Below is a small trained network, with its code and all its weights. Each question gives an input and a class and asks what happens when units are switched off, that is, made to give their printed mean instead of their output.

import numpy as np


def w(rows, s, z=0):
    codes = np.array(rows[::2]) - 128.0
    scale = np.full(codes.shape[1], s)
    scale[-1] = z or s
    return codes * scale


def f(y):
    return y / 2 * (1 + np.tanh(0.7978845608 * (y + 0.044715 * y**3)))


def log_softmax(a):
    a = a - a.max(-1, keepdims=True)
    return a - np.log(np.exp(a).sum(-1, keepdims=True))


def net(x, mask):
    res = np.array(x, float).reshape(1, 4) / 4 @ E
    y = f(res @ A[0][:, :-1].T + A[0][:, -1])
    res = res + np.where(mask, y, B[0][:, -1]) @ B[0][:, :-1]
    return log_softmax(res[-1] @ U[:, :-1].T + U[:, -1])


A, B = {}, {}
E = w([
[128,128,127],'x0',
[15,169,123],'x1',
[170,198,125],'x2',
[195,100,4],'x3',
],0.014)
A[0] = w([
[208,236,7,93],'neuron 1',
[117,54,179,173],'neuron 2',
[111,61,1,197],'neuron 3',
[27,156,136,73],'neuron 4',
[189,178,213,251],'neuron 5',
[164,28,48,111],'neuron 6',
[3,82,118,61],'neuron 7',
[247,51,85,96],'neuron 8',
[209,57,98,77],'neuron 9',
[114,33,72,172],'neuron 10',
[104,223,58,160],'neuron 11',
[171,94,232,252],'neuron 12',
],0.0098,0.0036)
B[0] = w([
[190,89,137,230],'neuron 1',
[144,34,87,163],'neuron 2',
[78,77,129,224],'neuron 3',
[117,155,166,176],'neuron 4',
[141,222,69,198],'neuron 5',
[86,93,168,220],'neuron 6',
[157,158,180,178],'neuron 7',
[119,83,156,249],'neuron 8',
[117,134,156,210],'neuron 9',
[70,138,129,187],'neuron 10',
[98,82,38,169],'neuron 11',
[151,130,12,198],'neuron 12',
],0.011,0.014)
U = w([
[144,66,43,255],'0',
[233,167,123,141],'1',
[172,115,251,150],'2',
[99,171,114,79],'3',
[125,40,153,26],'4',
[248,41,145,52],'5',
[54,86,71,51],'6',
],0.013,0.008)

Each question gives the input, the list of numbers given to net, and the class t.
The units are the neurons (one row each of A and B). Each row of codes is followed by its name. A weight is (code - 128) times the scale printed after its matrix; where a second scale follows, it is the last column's (A, B and U).
mask holds one flag per neuron, in row order. A switched-off neuron (its flag False) gives its mean, the last column of its row in B, instead of its output. The means were averaged over made-up inputs and are rounded, as every weight is.
A unit's drop is (log p(t) with every unit on - log p(t) with that unit switched off) / (log p(t) with every unit on - log p(t) with every unit switched off).
The circuit of an input: a set's keep is (log p(t) with only the set's units on - log p(t) with every unit switched off) / (log p(t) with every unit on - log p(t) with every unit switched off). Starting from all 12 units, units are removed one at a time, each time the one whose removal leaves the highest keep (on an exact tie, the one counted first), for as long as the keep stays at least 0.8.
circuit, biggest first: the units of the circuit, biggest drop first
most important unit: the unit with the biggest drop
top k neurons: the k neurons with the biggest drops, biggest first
drop when u is switched off: that unit's drop, to one decimal
input [-7,0,-4,-6], class 0: top 2 neurons	[neuron 12; neuron 2]
input [0,-1,0,3], class 4: top 2 neurons	[neuron 12; neuron 5]
input [4,7,3,-4], class 3: most important unit	neuron 11
input [6,-6,-7,-3], class 0: top 2 neurons	[neuron 12; neuron 1]
input [7,4,0,-1], class 2: circuit, biggest first	[neuron 12; neuron 7]
input [-1,-2,-5,1], class 4: top 2 neurons	[neuron 5; neuron 11]
input [4,1,-7,-4], class 2: top 2 neurons	[neuron 7; neuron 11]
input [8,-6,1,-7], class 1: top 3 neurons	[neuron 5; neuron 3; neuron 11]
input [-5,4,0,0], class 2: top 2 neurons	[neuron 12; neuron 5]
input [-7,1,-3,8], class 6: top 2 neurons	[neuron 10; neuron 3]
input [5,6,2,-4], class 3: top 4 neurons	[neuron 1; neuron 8; neuron 11; neuron 6]
input [1,7,-2,-1], class 2: top 2 neurons	[neuron 7; neuron 12]
input [0,1,-5,-2], class 2: circuit, biggest first	[neuron 7; neuron 11]
input [2,-7,3,-7], class 1: most important unit	neuron 5
input [1,-1,-8,5], class 4: circuit, biggest first	[neuron 12; neuron 6]
input [4,4,2,-2], class 3: top 2 neurons	[neuron 1; neuron 8]
input [7,-8,3,-7], class 1: drop when neuron 5 is switched off	0.2
input [-4,7,-8,-2], class 2: drop when neuron 7 is switched off	0.3
input [5,-6,-5,1], class 4: drop when neuron 6 is switched off	0.2
input [-3,7,-4,-8], class 2: circuit, biggest first	[neuron 7]
